Table B holds the same points as the rows below and some others, measured another way and shuffled. Each row below is followed by which row of B it is.
B:
1: [-580  271 -431 -137  129   42  135    2 -213  310   75  142  206  427
  -97 -565  456   42   73  224 -368   57   24  175  -76  -68  358  356
   87 -115  -31]
2: [ -89  254  -55   83  185  194  101 -416  115    1  325  284 -118 -113
 -205   70  160  383 -219  200  -74   25  123  -29   34  -77  170 -342
  233  118 -119]
3: [  -1   -1  -95  -15  322  162   70  218  118  288 -272  -64  360  236
 -160 -431  402   14  222   38 -314 -194 -208  -11  -53   60  121  220
 -139  273  -79]
4: [ 154   31  156   16  218  -77  -26  -80  -79 -118 -153   91  -87 -349
  -16  101   59  -40  -91 -222   81 -231   41 -320  -32  255    4 -416
  127  177   35]
5: [ -74  130   26  -43  133   17   18 -112  -22  110   13  -21   21   50
 -181  -47  159   18   10 -179   15 -184   35 -208  -36  121   98 -216
   49   36 -134]
6: [-168  340 -174 -105  211   52  229 -439 -167  -66  454  220 -280 -378
  -55  -68  107  449 -198  306 -159  345   51  149  -45  -30  284 -482
  205  373 -191]
7: [-125  -94 -575   43  173  420  276  183  137  462  -37   90  514  291
  -54 -860  463  305  372  713 -586  362 -217  237   72 -148  465  758
 -173  305  -85]
8: [-315   74 -406  -85  173   65  166   83 -197  228  -67  137  214  121
   42 -580  347   22  102  271 -333  136   -1   -3  -11    1  431  371
   35   29   18]
9: [-245  -89 -444 -169   34  -42  137  354 -317  340 -250 -121  382  178
  112 -794  333 -140  447  215 -364  197 -197   86  -76  213  259  544
 -185  162    4]
10: [-208  -28 -274 -169  119  -93  107  227 -318  208 -255  -74  210   48
   96 -543  249 -213  217  -40 -187   23  -39 -176  -55  196  331  267
  -67   39   -2]
11: [ -30  105   52 -218  312 -280   25  164 -377  -44 -302  -88  -18 -283
   95 -215  187 -192   81 -264 -126 -155 -138  -82 -180  352   -8 -310
  -12  370   32]
12: [ 185   49   38  111  -17  -27   20 -442 -109 -282  264  315 -322 -685
   44  284 -161  274 -204  119  195  150  188 -230   56  241    5 -624
  291  190   31]
13: [-339  179 -313  -36  201  155  160 -101  -63  205   77  211  115  192
  -89 -379  329  102  -81  189 -230   24  129 -112   35 -122  485  213
  143 -120  -46]
14: [ 278  -28  244  189 -192 -139 -224 -264  -12 -238   64  181 -145 -442
  -72  442 -133  106   45 -114  285 -190   25  -96  -43  507 -579 -668
  199  199  132]
15: [-388  -11 -454 -122   29   33   78  363 -183  458 -249  -82  508  527
  -41 -794  479 -147  450  198 -426   22 -183  180  -89  125  184  683
 -165    5   20]
16: [ 209   26  132   77  328  114   24  -65  148   -9 -140   94   52 -196
 -126   15  182  115  -52  -61  -70 -237  -51 -206   -2  118   25 -289
   59  298  -30]
17: [-363   79 -451 -130  186    8  154  218 -272  251 -154  107  299  170
   87 -709  431  -13  215  339 -460  161 -121  201  -82   69  300  457
  -20  150   82]
18: [  62  163  -33  102   82  259  110 -444  211   53  396  165  -95 -138
 -259  101   69  464  -86  222   -2  105   65  -41   63  -36  116 -374
  128  216 -234]
19: [ 330 -152  239  225 -259   49 -195 -241  187  -27   35   22   -7 -167
 -214  379 -148   35  109 -261  399 -277  113 -436   76  383 -324 -426
   86  -56  -36]
20: [  37   50   52  189 -634 -220 -251 -559 -191 -263  487  277 -311 -432
  -62  541 -305  225   64   59  457  119  191   42  -25  565 -651 -728
  334  -54  114]
21: [ 415 -211  140  414 -446   71 -265 -361  220 -184  177  308  -35 -397
 -118  482 -216  254  124  143  375  -77  107 -160  105  480 -613 -459
  222   47  182]
22: [ 133  109  128   34 -153 -127  -72 -396 -135 -179  299   90 -274 -469
  -83  337 -154  225   -1  -52  247   56   51  -53  -51  382 -301 -731
  171  255  -70]
23: [ 136  -33   57  -27  182   79   43   52   59  167 -161 -139  151   10
 -145 -156  160  -21  156 -178  -28 -187  -82 -266  -16  171   91  -99
  -94  199 -147]
24: [ 425 -158  207  244  -75  207  -82 -245  315   20   50   21   30 -215
 -236  281  -98  183   78 -109  280 -188   57 -416  115  239 -141 -376
   29  105 -125]
25: [ -57 -197 -539  -70   57  208  246  293 -112  409 -144  -97  448   94
   91 -882  317  112  507  517 -461  417 -251  129   21   78  401  664
 -254  349  -82]
26: [  12  152  175   90  173   12  -92 -159   98  -27  -37  156   -5  -14
 -218  185  185   56 -101 -189   45 -386   41 -141  -49  173 -176 -395
  179   64   18]
27: [  53   62   99   72 -114  -81  -76 -343  -94 -140  161  158 -206 -319
  -75  291 -106   61 -110 -170  287  -98  207 -345   30  281  -63 -515
  234  -69   -6]
28: [-516  345 -342 -103  245   63  144 -101 -160  182  125  248   93  268
 -107 -414  448  143  -91  251 -366   25   48  192  -74 -112  332  151
  177  -16  -13]
29: [-309  265  -45 -214  252 -249   21   31 -371    3 -135   38  -48  -36
   10 -197  262 -159  -39 -216 -132 -179   -5  -24 -173  223   78 -236
  116  104   35]
30: [ 114   32  247   71 -305 -367 -274 -280 -285 -313   64  146 -278 -490
   18  491 -210  -86    0 -326  415 -209  128 -193  -92  626 -580 -781
  272   12  170]
31: [ 120   50  183    9  313  -17  -50   62   37   14 -283   13   89  -71
 -120   -4  215  -87  -13 -277  -33 -401  -53 -248  -59  210  -50 -262
   41  190   12]
32: [-594  261 -525  -48  192  158  212 -132 -165  237  149  364  133  291
  -35 -548  423  114 -150  382 -356  147  209  -12   42 -237  669  433
  238 -270   25]
33: [ -46  220  197  123   38   -5 -174 -255  134  -28   83  186  -20  100
 -299  301  172  110  -82 -175   93 -409   51  -12  -74  208 -375 -462
  213    0   24]
34: [ -41  160  100  -82   75 -153  -13 -214 -203  -78   68   23 -178 -253
  -71  126   15   -3  -74 -252  134 -123   83 -227  -70  261    4 -506
  143   93  -74]
35: [  28  -43  -34  -89  254  -45   47  220 -132  138 -346  -97  192  -36
    6 -331  237 -168  168 -171 -140 -185 -112 -221  -65  228  143   41
  -79  201  -11]
36: [ 168    3  109   70  329   40    9  -39   35  -77 -212  160    6 -287
  -30    8  147   -1 -127 -122  -27 -256   42 -343   13  142  126 -260
  132  179   60]
37: [  74  106  154   30 -181 -241 -123 -384 -248 -270  217  171 -334 -523
   -2  403 -185   74 -102 -188  334  -38  165 -202  -47  434 -283 -759
  272   73   42]
38: [ 158   79  284  -25  363 -154 -109  117  -42  -85 -363   -2   47 -183
  -84   62  223 -129    4 -353  -51 -479 -147 -133 -153  344 -271 -437
   36  349   84]
39: [ -32  167   82  222 -168  -96 -198 -447  -44 -269  248  472 -217 -313
  -83  437  -22  192 -208   67  206 -162  222  -22  -15  311 -405 -579
  430  -70  233]
40: [-210  -58 -468  -50  122  206  166  301  -19  458 -172  -50  515  388
  -55 -817  468   84  448  425 -509  171 -256  245  -31   24  255  663
 -208  245  -54]
41: [ 155 -146  -45   17  278  141   62  246   96  231 -372  -95  328   58
  -72 -372  275  -87  225  -65 -178 -200 -131 -278   14  137  197  200
 -142  212  -44]
42: [ 212  -60   37  149  326  254   60  -43  242   62 -173  157  142 -112
 -121  -84  195  114  -68   34  -91 -213   35 -356   88    4  239  -42
   63  146  -13]
43: [-251  168 -313  -49  237  166  203 -127  -58  173  116  192   79   46
  -64 -386  300  202  -54  282 -272  138   55  -22   22 -110  453  130
  108   74  -85]
44: [-190  303  -83   70    6  163   69 -536   80   14  488  277 -182  -34
 -257  155   95  400 -221  163   46   63  203  -36   40  -65  138 -392
  279  -44 -170]
45: [ 218   27  198  101   77   -3  -75 -204   55 -100    0   93  -83 -297
 -129  237    7  107  -37 -151  144 -209   21 -218  -17  276 -186 -510
  119  209  -17]
46: [-295  -23 -238 -235  -88 -161   41  239 -358  346 -207 -291  253  301
  -26 -516  204 -329  376 -254  -39  -45  -49 -215  -90  278  228  290
 -165 -127 -129]
47: [-114   52 -312 -112   64  112  242 -163 -169  178  213   -8   -8 -154
   -4 -381   86  207   84  223 -113  358   42 -144   42   11  505   21
  -16  167 -234]
48: [ -44  -99 -399  -47  229  145  221  179 -133  220 -168   72  271 -102
  125 -662  286   85  213  385 -382  266 -118  -25   32   39  453  405
  -87  292    0]
49: [-280   16 -500  -39   83  236  200  111  -35  402   11   64  373  321
  -57 -709  391  152  274  445 -411  244  -84  123   24  -68  423  582
  -85   77  -78]
50: [ 371 -253   -3   20  291  114  121  175   22   75 -354  -84  165 -368
   78 -291   84  -45  160  -39  -81  -31  -97 -450   70  197  305   14
 -133  355  -47]
51: [ 114   18  167  -44  338  -23  -38  198   33  113 -389 -114  203   46
 -134 -140  276 -148  129 -313 -104 -423 -161 -186 -100  240  -83 -145
  -80  265  -24]
52: [  81  -26  -57   42  251  115  105  -80   -3   20  -95  145   17 -233
   -3 -142  120   44  -94    3  -37  -57  107 -393   74   50  366  -78
  100   73  -17]
53: [-170  220  -67  131  -34  264   31 -456  237  160  394  204  -20  232
 -374  124  136  305 -145   53   93 -101  232 -192   85 -107  171 -180
  218 -233 -200]
54: [-435  190 -495 -184 -130  136  241 -170 -190  421  411 -104  137  316
 -160 -556  226  266  282  339 -220  446  -28  195  -17  -45  413  254
  -85   45 -343]
55: [-324  447   54  -22 -354   38  -92 -595  101  215  732  -72 -128  425
 -580  329   74  416  120  -79  212  -59   22  323 -126  147 -446 -609
  103  -26 -407]
56: [  56  140   61  285 -435  -34 -228 -566   55 -229  494  413 -203 -296
 -182  517 -112  432    0  272  235   38   96  271  -25  400 -714 -671
  365  106  134]
57: [-295  185 -374  -92  277  105  256 -147 -205   89  133  259   -7 -138
   57 -437  275  202 -126  353 -313  263   91  -17   20 -106  568  103
  155  110  -32]
58: [-211  377  -25  140  167  124    8 -499   96 -118  370  497 -186  -86
 -218  216  213  391 -359  233  -68  -98  188   97   -6  -62  -13 -438
  409   14   47]
59: [  49  178   79  389  -71  214 -182 -489  352 -147  315  577  -42  -67
 -283  426  134  448 -210  312   49 -215  147  140   46   95 -441 -427
  412   11  186]
60: [ 251  -57  254  322 -287 -205 -369 -248  -15 -369  -28  420 -111 -460
   -9  544 -103   51   -9  -41  291 -315   86  -26  -45  606 -823 -640
  358   66  407]
61: [-318   74 -337   56  284  248   77  207  129  370 -241  190  476  545
 -152 -596  571   -4  124  250 -452 -201  -53   44    0 -119  308  611
   20  -78   81]
62: [-193  386   92  150   98  -36 -132 -435   40 -206  279  497 -185  -95
 -207  347  211  305 -306  111  -25 -250  128  222  -94  127 -368 -588
  437   49  162]
63: [ -66  135 -105  -40  171  144  129 -150   37  177  124    1   68   53
 -184 -195  210  199   54   68 -116   19  -29  -58  -10   13  211 -106
    4  183 -207]
64: [ -32   36  -17 -127  140 -104   50   20 -212   68 -133  -85    9 -140
   -6 -177  106 -121   76 -222    7  -89    6 -278  -52  230  178 -170
   -4  112  -81]
65: [-339   97 -540 -106  141  149  255   54 -192  306   88  115  243  133
   31 -727  380  217  211  529 -474  386 -109  251  -18  -62  446  439
  -31  218  -71]
66: [-152   91 -128   21  255  159   63   32   86  221 -121   97  230  252
 -172 -294  362   24   31   28 -215 -204    1 -114   -7  -21  228  162
   41    6  -31]
67: [ -29  109  -42 -108  300  -34   91   45 -136   68 -130   -9   57 -122
  -33 -249  245   31   63  -28 -199  -67 -114  -28  -91  154  113 -158
   -3  328  -55]
68: [  99 -130 -207  121  189  376  175  -50  242  261  -51   81  237   53
 -127 -335  192  153   44  190 -120   25   87 -421  172 -120  557  290
  -25  -13 -139]
69: [ 420 -140  203  294   84  213  -82 -203  336  -70  -59  190   46 -279
 -169  258   -4  184  -39  -24  162 -253   67 -382  115  187 -122 -330
  124  146   26]
70: [ 103 -116 -131 -114  114   43  136  131 -122  218 -146 -211  169 -102
   -6 -401  124  -25  299  -31  -96   99 -140 -204  -18  207  247   61
 -192  290 -182]
71: [  -9   84  224   67 -408 -469 -352 -274 -374 -348   75  204 -273 -424
   33  526 -191 -134   25 -325  432 -245  135  -66 -144  717 -750 -793
  330  -60  274]
72: [-222   42 -170 -112  227  -32   20  333 -121  299 -358  -87  384  350
  -74 -536  447 -188  284  -58 -328 -229 -188   57 -126  174   55  323
 -121  130   31]

[-140  252   37  -67 -152 -147 -326  595  347  245  378  -73  372  380
 -291 -104 -290 -112 -466 -189  217 -150 -330 -109  313 -467  -68 -379]  29
[ 205 -285  104   42  -79 -243   54 -285 -226    8  -55  117   21 -177
  250  -80   48   28  197   79  -15   93  146   26   62   99  203  261]  3
[ 158 -234  122 -159  -23  419   52 -564 -189 -175 -313 -222 -291 -156
  342  342  254  222  326  -13 -125  171  193  203 -143  163   54  406]  7
[ 185  -10   98   49   27  421 -255 -158 -298 -256 -279 -217  -80  -88
  228  123  358  129  663  289 -173  255  268   22 -158   62  240  317]  72
[ -48  397 -213  166 -128   30  -89  223  -75   63  187   35  383 -128
  -64   37   38 -381   83  201  265   98 -306 -293  258   45  282 -212]  46
[ -42   67   59   37 -200 -308  -35  238    5  123  296   90  360  -88
   86 -208 -366 -236 -235  -40  259  -46 -156 -157  410 -332  209  -23]  51
[ 164 -368  217  -76  -52 -420   23 -347   97  176  -16  179    8   59
  117 -125 -219  122 -240 -238  118 -114  133  -14  150 -265   33  141]  42
[  98 -147   91   39  -99 -480  -28   55   32  183  166  195  234    6
   41 -227 -271  -64 -228  -94  155  -58  -19  -87  256 -229  129    3]  31
[  34 -101  279 -165 -134  485 -233 -589   63  -97 -234 -309 -292  199
  101  326  466  145  339  -17    1  -13   19  -16 -139   -2    9  108]  18
[ 150 -289   49 -149    5 -394  -95  202  230  286  132   68   56  323
 -161  -50 -194  269 -460 -316  -79  -71  -28  256   31 -105 -263  -92]  32
[ 124   56 -261   45   53 -154  110   87  -49  137   48  148  222 -156
  -16   89 -145  -59 -191  -42   95  127  -98   16  129  131   64  -37]  27
[ 213  -96   98    7   70  364 -174 -487 -158 -162 -378 -130 -183  -34
  165  218  390  173  511  138  -86  159  255  -26 -187   80  152  254]  45
[   7    8   -4   10 -124 -244  114    8  -40   93  163  115  263 -213
  175  -88 -374 -182 -252  -94  246   -3  -89 -113  365 -237  206   87]  41
[ 215 -316  126  -20   -2 -172   88 -530  -94   19 -180  130  -70 -155
  243    9  -35   99   65  -77   71   29  206  -24   53  -63  146  278]  69
[ 214   41 -422  151  126 -240  273  157 -269   93   20  257  285 -420
  103   62 -194  -90  -92   74   31  283  -21   81  120  343  163   96]  64
[ -91  -16   86 -195 -173 -204  -77  219  333  270  303  -43  173  269
 -132   10 -336   -8 -604 -354  190 -173 -285   47  287 -339 -162 -208]  43
[-147  106  164 -186 -147  -90 -178  109  440  236  233  -57  199  307
 -148   -6 -425  -61 -622 -397  352 -264 -233 -169  368 -666  -80 -226]  52
[ 204 -326 -122  -74    3 -370  236  -29  -91  178   58  160   49 -131
  107   49 -158  148 -272 -157  -84  118   -6  301   43  274  -85  126]  2
[-171  120  132  -95 -276 -151  -20 -113  280  212  278   23  230   85
  -28    5 -287 -275 -450 -247  448 -231 -343 -279  439 -419   88 -199]  21
[ 238  -20 -254   -9  165  401   99 -439 -208  -94 -367  -63 -165 -214
  113  452  366  160  320   84 -108  289  108  132 -235  475   37  194]  47
[  72 -151  393 -220  -56  433 -525  -33  153 -101 -170 -432 -241  507
  -26  133  326  393  274  -65 -229  -12  183  186 -220 -290 -151  101]  62
[-144    9  163 -100 -334 -236  -28   47  177  197  358  -13  224   94
   16  -66 -231 -223 -374 -175  296 -166 -335 -122  388 -278   60 -144]  40
[ -35  -33 -115 -141 -141 -301  138  226  179  285  320   69  221   44
  -72   66 -339  -62 -618 -300  161  -47 -326  137  275  -23 -136 -159]  65
[ 102   16  204  -83   27  574 -377 -341    8 -179 -331 -319 -208  203
   58  263  416  210  470   80  -80   80  193  -33 -202 -127   62  148]  67
[-194   58  274 -220 -269 -194 -309  290  516  305  392 -125  208  516
 -250  -84 -328  -46 -640 -393  280 -318 -345  -99  356 -637 -172 -354]  13
[  30  -64  -92  -25 -187 -249  171  142 -114  127  250   61  212 -183
  134    3 -174 -135 -215  -38   82   78 -218  110  236  149   80   33]  53
[ 144   94  -21   48   41  537 -120 -582 -187 -186 -386 -149 -144 -147
  159  352  478    8  580  214   33  189  129 -157 -150  182  240  180]  70
[ 125   66 -356   94   38 -321  185  284 -111  188  168  229  332 -234
  -24   15 -237 -117 -272  -13   85  165 -165   64  186  229   73  -68]  34
[ 141  150  -90   16  100  601 -146 -239 -209 -218 -329 -225  -91 -129
  143  346  377   88  528  214  -79  268  138    3 -174  181  166  203]  9
[  18  240 -363   31   30 -131  107  344   49  198  193  124  349 -116
 -126  122 -275 -156 -398 -102  182  109 -277  -12  229   71    8 -197]  37
[-220  124  167 -160 -326 -132  -65 -147  404  270  324  -24  190  229
 -121   65 -228 -268 -550 -320  472 -296 -452 -283  423 -419   -6 -317]  25
